Below is a small trained network, with its code and all its weights. Each question gives an input and a class and asks what happens when units are switched off, that is, made to give their printed mean instead of their output.

import numpy as np


def w(rows, s, z=0):
    codes = np.array(rows[::2]) - 128.0
    scale = np.full(codes.shape[1], s)
    scale[-1] = z or s
    return codes * scale


def f(y):
    return np.maximum(y, 0)


def log_softmax(a):
    a = a - a.max(-1, keepdims=True)
    return a - np.log(np.exp(a).sum(-1, keepdims=True))


def net(x, mask):
    res = np.array(x, float).reshape(1, 4) / 4 @ E
    y = f(res @ A[0][:, :-1].T + A[0][:, -1])
    res = res + np.where(mask, y, B[0][:, -1]) @ B[0][:, :-1]
    return log_softmax(res[-1] @ U[:, :-1].T + U[:, -1])


A, B = {}, {}
E = w([
[84,157,185,128,151,134],'x0',
[107,126,173,163,3,149],'x1',
[108,13,119,119,149,190],'x2',
[54,125,118,16,92,107],'x3',
],0.014)
A[0] = w([
[94,141,139,97,119,143,68],'N1',
[100,111,109,99,152,143,111],'N2',
[124,130,158,101,138,113,2],'N3',
[109,146,142,154,92,127,73],'N4',
[155,134,114,172,121,132,43],'N5',
[125,141,170,164,127,128,177],'N6',
[116,158,119,52,88,118,128],'N7',
[113,78,125,145,60,154,169],'N8',
[149,83,97,86,155,82,139],'N9',
[186,153,124,87,142,90,65],'N10',
[178,133,141,183,121,170,151],'N11',
[105,160,115,104,96,135,143],'N12',
[118,133,140,104,97,89,130],'N13',
[166,118,130,136,172,104,146],'N14',
[96,119,156,121,172,159,154],'N15',
[97,154,114,67,145,162,46],'N16',
[174,150,65,126,142,80,107],'N17',
[107,152,179,102,108,94,44],'N18',
[95,92,115,99,156,123,108],'N19',
[181,118,140,250,133,138,120],'N20',
],0.019,0.0062)
B[0] = w([
[86,79,146,102,117,119,163],'N1',
[98,60,136,152,86,130,171],'N2',
[112,103,146,107,94,139,139],'N3',
[83,122,128,142,91,115,167],'N4',
[152,82,98,143,116,112,165],'N5',
[151,126,156,184,159,118,180],'N6',
[107,189,137,128,88,137,210],'N7',
[145,139,72,21,86,245,207],'N8',
[73,111,119,175,161,118,189],'N9',
[167,181,83,122,142,180,172],'N10',
[181,144,64,143,44,183,207],'N11',
[34,116,126,97,120,101,176],'N12',
[76,121,112,109,121,107,173],'N13',
[156,97,132,111,117,114,176],'N14',
[161,108,156,145,128,82,172],'N15',
[133,80,85,153,46,120,177],'N16',
[185,192,82,101,175,181,188],'N17',
[110,96,142,114,102,120,176],'N18',
[120,38,134,152,93,116,179],'N19',
[184,111,108,201,61,152,253],'N20',
],0.012,0.021)
U = w([
[187,108,190,163,114,82,4],'0',
[236,149,81,208,112,171,229],'1',
[145,69,139,95,182,169,180],'2',
[112,145,103,33,80,181,129],'3',
[167,248,108,77,147,136,43],'4',
[215,193,178,139,185,34,144],'5',
[87,110,144,183,93,13,113],'6',
],0.011,0.0018)

Each question gives the input, the list of numbers given to net, and the class t.
The units are the neurons (one row each of A and B). Each row of codes is followed by its name. A weight is (code - 128) times the scale printed after its matrix; where a second scale follows, it is the last column's (A, B and U).
mask holds one flag per neuron, in row order. A switched-off neuron (its flag False) gives its mean, the last column of its row in B, instead of its output. The means were averaged over made-up inputs and are rounded, as every weight is.
A unit's drop is (log p(t) with every unit on - log p(t) with that unit switched off) / (log p(t) with every unit on - log p(t) with every unit switched off).
The circuit of an input: a set's keep is (log p(t) with only the set's units on - log p(t) with every unit switched off) / (log p(t) with every unit on - log p(t) with every unit switched off). Starting from the 12 units with the biggest drops (on a tie, the unit counted first), units are removed one at a time, each time the one whose removal leaves the highest keep (on an exact tie, the one counted first), for as long as the keep stays at least 0.8.
circuit, biggest first: the units of the circuit, biggest drop first
k most important neurons: the k neurons with the biggest drops, biggest first
drop of u: that unit's drop, to one decimal
input [-3,-4,-2,8], class 6: circuit, biggest first	[N8]
input [-3,-7,1,8], class 6: circuit, biggest first	[N8 N9]
input [-7,-4,6,-1], class 2: circuit, biggest first	[N20 N11 N9]
input [8,-8,2,-4], class 0: circuit, biggest first	[N8 N15 N11]
input [-2,-2,2,0], class 2: circuit, biggest first	[N20 N11 N7]
input [-3,3,-5,0], class 3: 2 most important neurons	[N20 N12]
input [2,2,-5,5], class 6: 3 most important neurons	[N8 N17 N11]
input [-5,2,6,-1], class 3: drop of N8	1.2
input [2,-1,-6,-1], class 4: drop of N16	0.1
input [1,5,8,-2], class 3: drop of N8	3.0
